Below are the code and all the weights of a small trained network. Each question names an input and a class and asks about switching units off, where a switched-off unit gives its printed mean instead of its output.

import numpy as np


def w(rows, s, z=0):
    codes = np.array(rows[::2]) - 128.0
    scale = np.full(codes.shape[1], s)
    scale[-1] = z or s
    return codes * scale


def norm(h):
    return h / np.sqrt((h * h).mean(-1, keepdims=True) + 1e-5)


def f(y):
    return np.maximum(y, 0)


def log_softmax(a):
    a = a - a.max(-1, keepdims=True)
    return a - np.log(np.exp(a).sum(-1, keepdims=True))


def net(x, mask):
    res = np.array(x, float).reshape(1, 8) / 4 @ E
    u = 0
    for l in range(3):
        y = f(norm(res) @ A[l][:, :-1].T + A[l][:, -1])
        res = res + np.where(mask[u : u + 13], y, B[l][:, -1]) @ B[l][:, :-1]
        u += 13
    return log_softmax(norm(res)[-1] @ U[:, :-1].T + U[:, -1])


A, B = {}, {}
E = w([
[112,99,125,190,90],'x0',
[128,127,129,128,130],'x1',
[129,127,125,129,125],'x2',
[4,109,86,111,147],'x3',
[127,128,128,128,129],'x4',
[117,205,121,139,92],'x5',
[126,127,128,128,126],'x6',
[111,99,231,95,88],'x7',
],0.0033)
A[0] = w([
[146,86,196,129,120,119],'L0N1',
[44,207,139,139,130,152],'L0N2',
[74,104,98,95,184,94],'L0N3',
[102,91,160,131,147,145],'L0N4',
[95,117,89,124,133,55],'L0N5',
[119,223,144,94,136,126],'L0N6',
[137,254,123,150,84,63],'L0N7',
[97,158,158,200,44,199],'L0N8',
[225,35,143,136,143,127],'L0N9',
[177,124,105,97,179,254],'L0N10',
[116,154,120,185,91,162],'L0N11',
[161,191,66,130,133,135],'L0N12',
[107,151,170,82,117,191],'L0N13',
],0.0059,0.002)
B[0] = w([
[78,110,122,192,230,209],'L0N1',
[174,157,131,99,47,225],'L0N2',
[120,147,93,125,70,219],'L0N3',
[129,130,86,116,96,184],'L0N4',
[111,154,116,176,42,167],'L0N5',
[125,69,109,57,120,193],'L0N6',
[224,47,77,69,175,211],'L0N7',
[131,25,150,123,128,236],'L0N8',
[82,194,29,75,26,253],'L0N9',
[53,71,117,78,116,242],'L0N10',
[126,28,112,80,103,193],'L0N11',
[129,107,253,173,205,218],'L0N12',
[139,62,120,140,236,201],'L0N13',
],0.0041,0.0031)
A[1] = w([
[72,117,114,125,148,58],'L1N1',
[108,90,211,92,101,186],'L1N2',
[190,170,138,76,86,94],'L1N3',
[147,122,75,166,175,130],'L1N4',
[57,177,137,154,120,4],'L1N5',
[234,186,161,133,69,154],'L1N6',
[108,146,59,146,102,159],'L1N7',
[85,130,130,78,75,129],'L1N8',
[111,143,56,124,137,137],'L1N9',
[111,253,120,136,112,142],'L1N10',
[85,112,96,191,136,93],'L1N11',
[107,43,77,86,150,90],'L1N12',
[164,179,82,202,205,111],'L1N13',
],0.0066,0.0014)
B[1] = w([
[139,192,62,155,119,164],'L1N1',
[171,217,130,175,134,191],'L1N2',
[97,151,39,153,130,152],'L1N3',
[119,139,199,158,96,152],'L1N4',
[97,203,104,145,116,136],'L1N5',
[30,216,4,182,88,152],'L1N6',
[133,143,176,105,131,183],'L1N7',
[165,138,163,141,163,187],'L1N8',
[212,142,215,165,162,180],'L1N9',
[172,119,114,50,104,134],'L1N10',
[191,104,151,110,152,162],'L1N11',
[183,117,117,166,84,254],'L1N12',
[87,191,224,159,216,137],'L1N13',
],0.0046,0.0062)
A[2] = w([
[49,70,109,160,169,5],'L2N1',
[62,154,63,142,125,134],'L2N2',
[106,150,212,167,189,130],'L2N3',
[121,148,115,51,176,122],'L2N4',
[109,102,83,158,175,74],'L2N5',
[138,155,122,68,210,112],'L2N6',
[2,139,83,133,139,136],'L2N7',
[171,123,110,153,197,81],'L2N8',
[107,125,190,137,143,26],'L2N9',
[37,165,88,127,108,74],'L2N10',
[123,71,61,177,205,54],'L2N11',
[191,81,161,150,59,155],'L2N12',
[97,103,228,81,90,144],'L2N13',
],0.0058,0.002)
B[2] = w([
[182,151,94,51,164,133],'L2N1',
[75,142,113,211,79,145],'L2N2',
[146,201,243,170,152,147],'L2N3',
[110,75,116,201,118,156],'L2N4',
[182,193,112,91,206,139],'L2N5',
[67,9,177,171,87,163],'L2N6',
[143,217,2,166,103,135],'L2N7',
[2,137,187,57,92,169],'L2N8',
[122,208,154,170,218,131],'L2N9',
[100,192,48,173,91,137],'L2N10',
[197,145,153,75,114,160],'L2N11',
[72,149,133,37,168,255],'L2N12',
[165,187,74,142,224,144],'L2N13',
],0.0044,0.0052)
U = w([
[183,110,60,62,140,176],'0',
[45,222,1,207,70,108],'1',
[113,185,223,208,225,5],'2',
[128,117,126,112,105,248],'3',
[132,115,126,113,105,188],'4',
[68,32,119,158,83,63],'5',
[135,128,139,98,109,42],'6',
[133,133,127,105,127,62],'7',
],0.0084,0.0022)

Each question gives the input, the list of numbers given to net, and the class t.
The units are the neurons (one row each of A and B). Each row of codes is followed by its name. A weight is (code - 128) times the scale printed after its matrix; where a second scale follows, it is the last column's (A, B and U).
mask holds one flag per neuron, layer by layer. A switched-off neuron (its flag False) gives its mean, the last column of its row in B, instead of its output. The means were averaged over made-up inputs and are rounded, as every weight is.
A unit's drop is (log p(t) with every unit on - log p(t) with that unit switched off) / (log p(t) with every unit on - log p(t) with every unit switched off).
unit that matters most: the unit with the biggest drop
top k neurons: the k neurons with the biggest drops, biggest first
top k neurons in layer l: the k neurons of layer l with the biggest drops, biggest first
input [-1,-2,3,7,-1,-8,-2,0], class 0: top neuron : [L0N9]
input [2,-4,6,6,6,-8,-2,-4], class 0: top 2 neurons : [L0N9; L1N11]
input [-3,-8,-4,3,-3,6,1,-8], class 2: top 3 neurons : [L0N12; L0N9; L1N13]
input [7,8,4,6,4,-6,0,-8], class 2: top 4 neurons : [L1N9; L0N9; L1N11; L0N8]
input [-8,1,-5,-7,4,-7,6,1], class 5: top 2 neurons : [L0N10; L2N6]
input [4,-4,-8,-7,6,-1,8,-8], class 2: top 4 neurons : [L1N13; L0N2; L0N12; L0N3]
input [5,6,1,3,-1,3,8,8], class 2: top 2 neurons : [L1N2; L2N13]
input [-8,4,7,5,-1,6,-8,2], class 5: top 4 neurons : [L2N6; L2N4; L0N13; L0N9]
input [-3,3,-4,-8,-7,2,4,8], class 1: top 2 neurons : [L1N6; L0N9]
input [-7,-6,-3,4,6,0,4,6], class 5: top 3 neurons in layer 1 : [L1N9; L1N7; L1N4]
input [8,-5,-5,6,2,-5,4,8], class 2: top 2 neurons : [L0N9; L1N2]
input [-8,-4,3,4,2,1,5,6], class 5: top 4 neurons in layer 0 : [L0N13; L0N12; L0N6; L0N4]
input [1,3,4,-1,-3,4,-1,6], class 2: top 2 neurons in layer 0 : [L0N9; L0N1]
input [5,-4,6,1,4,-5,6,-8], class 2: unit that matters most : L1N13
input [-5,-6,0,7,4,8,4,-2], class 0: top 2 neurons : [L0N2; L0N7]
input [0,-7,5,8,-4,-8,7,3], class 0: top 3 neurons : [L0N9; L1N6; L1N11]
input [-3,8,3,8,2,-6,-8,-5], class 1: top 3 neurons in layer 0 : [L0N7; L0N3; L0N8]
input [-8,-2,-2,-6,-5,2,0,-8], class 2: top 2 neurons : [L0N12; L1N13]
input [2,5,4,-8,4,7,-7,6], class 1: top 2 neurons in layer 1 : [L1N6; L1N3]
input [6,0,3,-1,-3,3,-5,-5], class 5: unit that matters most : L0N11
input [5,0,-3,6,2,7,-1,-6], class 0: top 3 neurons in layer 0 : [L0N11; L0N2; L0N7]
input [-2,-1,6,6,-6,-5,-7,-8], class 2: top 2 neurons in layer 1 : [L1N9; L1N13]
input [-8,-4,-2,-4,6,-6,3,2], class 5: top 2 neurons in layer 2 : [L2N6; L2N4]
input [8,8,-2,8,7,-6,-5,5], class 1: top 2 neurons in layer 1 : [L1N9; L1N1]
input [8,5,6,2,5,8,-5,3], class 0: top 2 neurons in layer 0 : [L0N7; L0N8]
